Below is a small trained network, with its code and all its weights. Each question gives an input and a class and asks what happens when units are switched off, that is, made to give their printed mean instead of their output.

import numpy as np


def w(rows, s, z=0):
    codes = np.array(rows[::2]) - 128.0
    scale = np.full(codes.shape[1], s)
    scale[-1] = z or s
    return codes * scale


def f(y):
    return np.maximum(y, 0)


def log_softmax(a):
    a = a - a.max(-1, keepdims=True)
    return a - np.log(np.exp(a).sum(-1, keepdims=True))


def net(x, mask):
    res = np.array(x, float).reshape(1, 7) / 4 @ E
    y = f(res @ A[0][:, :-1].T + A[0][:, -1])
    res = res + np.where(mask, y, B[0][:, -1]) @ B[0][:, :-1]
    return log_softmax(res[-1] @ U[:, :-1].T + U[:, -1])


A, B = {}, {}
E = w([
[165,156,129,114,93,137,81,157,130,189,183,104],'x0',
[194,156,142,208,67,99,160,136,68,72,107,143],'x1',
[64,73,143,150,84,115,2,204,104,193,89,147],'x2',
[133,91,47,66,130,165,108,96,172,156,87,142],'x3',
[42,146,210,88,221,128,46,76,174,144,60,185],'x4',
[182,246,91,135,119,74,85,82,200,230,71,200],'x5',
[102,57,175,161,90,100,46,81,183,123,170,172],'x6',
],0.0086)
A[0] = w([
[135,125,91,104,125,114,182,57,188,147,139,110,3],'n1',
[211,88,36,70,107,158,130,87,179,143,188,102,142],'n2',
[64,113,169,99,170,166,106,75,196,93,117,162,21],'n3',
[104,111,204,83,211,98,87,59,179,117,141,167,165],'n4',
[43,108,128,57,158,157,71,115,196,160,113,112,146],'n5',
[169,148,104,158,222,119,119,106,184,126,72,194,142],'n6',
[219,177,105,156,69,84,120,144,99,169,138,117,101],'n7',
[166,176,132,97,204,100,172,2,124,109,175,89,124],'n8',
[168,165,52,43,128,127,110,124,115,211,103,150,47],'n9',
[76,60,145,148,125,147,203,139,57,49,176,122,109],'n10',
[166,193,232,197,136,132,131,151,212,127,182,141,116],'n11',
[104,118,32,119,155,134,214,67,157,84,87,166,63],'n12',
[172,181,173,171,162,64,116,80,152,121,190,113,91],'n13',
[90,204,52,116,123,157,175,200,131,157,152,98,118],'n14',
[101,120,184,184,219,61,136,112,112,127,106,148,126],'n15',
],0.0089,0.0043)
B[0] = w([
[132,223,173,43,193,187,149,179,134,165,75,199,160],'n1',
[158,198,116,12,178,225,150,219,118,136,106,49,203],'n2',
[146,152,152,107,169,153,96,93,189,158,77,161,203],'n3',
[96,147,52,72,143,254,68,70,205,210,56,189,239],'n4',
[87,150,101,89,124,183,110,167,158,178,93,191,236],'n5',
[126,167,94,147,100,106,201,191,119,110,188,188,194],'n6',
[108,122,135,128,139,145,80,127,167,153,83,172,210],'n7',
[64,137,93,132,69,102,77,115,186,160,63,196,207],'n8',
[133,193,90,78,85,139,177,143,118,90,128,87,192],'n9',
[162,195,185,144,123,117,166,140,91,127,211,75,252],'n10',
[59,115,90,186,114,150,77,152,121,172,54,215,182],'n11',
[45,129,123,141,70,28,155,108,114,163,132,143,185],'n12',
[109,131,114,109,134,198,55,87,159,163,27,171,171],'n13',
[155,132,169,99,173,169,153,131,163,109,145,104,190],'n14',
[137,151,76,66,144,172,124,152,147,157,94,92,186],'n15',
],0.0095,0.013)
U = w([
[204,147,140,31,200,209,243,109,82,66,124,66,195],'0',
[106,94,139,197,39,9,154,97,79,116,142,184,3],'1',
[130,79,99,103,148,161,13,71,191,201,63,254,186],'2',
],0.0072,0.0029)

Each question gives the input, the list of numbers given to net, and the class t.
The units are the neurons (one row each of A and B). Each row of codes is followed by its name. A weight is (code - 128) times the scale printed after its matrix; where a second scale follows, it is the last column's (A, B and U).
mask holds one flag per neuron, in row order. A switched-off neuron (its flag False) gives its mean, the last column of its row in B, instead of its output. The means were averaged over made-up inputs and are rounded, as every weight is.
A unit's drop is (log p(t) with every unit on - log p(t) with that unit switched off) / (log p(t) with every unit on - log p(t) with every unit switched off).
The circuit of an input: a set's keep is (log p(t) with only the set's units on - log p(t) with every unit switched off) / (log p(t) with every unit on - log p(t) with every unit switched off). Starting from the 12 units with the biggest drops (on a tie, the unit counted first), units are removed one at a time, each time the one whose removal leaves the highest keep (on an exact tie, the one counted first), for as long as the keep stays at least 0.8.
units of the circuit, in order: the units of the circuit, biggest drop first
top k neurons: the k neurons with the biggest drops, biggest first
drop when u is switched off: that unit's drop, to one decimal
input [7,4,4,-1,-1,-4,1], class 1: units of the circuit, in order	[n4; n2; n5]
input [3,-6,-8,3,-7,3,7], class 0: units of the circuit, in order	[n2]
input [2,8,-8,5,3,0,-6], class 2: top 2 neurons	[n8; n10]
input [-4,5,4,-3,-5,-2,1], class 1: units of the circuit, in order	[n2; n4]
input [-6,5,1,-2,-7,-5,8], class 0: top 3 neurons	[n10; n8; n12]
input [-1,4,1,4,0,8,-5], class 0: top 2 neurons	[n9; n4]
input [1,-2,6,6,-7,1,4], class 0: top 3 neurons	[n2; n4; n8]
input [5,8,-8,2,5,-4,-6], class 1: top 2 neurons	[n4; n8]
input [-3,5,-6,-1,1,-5,4], class 1: drop when n10 is switched off	0.2
input [-3,5,0,2,-6,5,-2], class 0: drop when n8 is switched off	0.2
input [1,2,4,-5,-7,-6,6], class 1: drop when n2 is switched off	0.3
input [6,-7,1,-2,-1,4,-3], class 0: drop when n4 is switched off	0.1
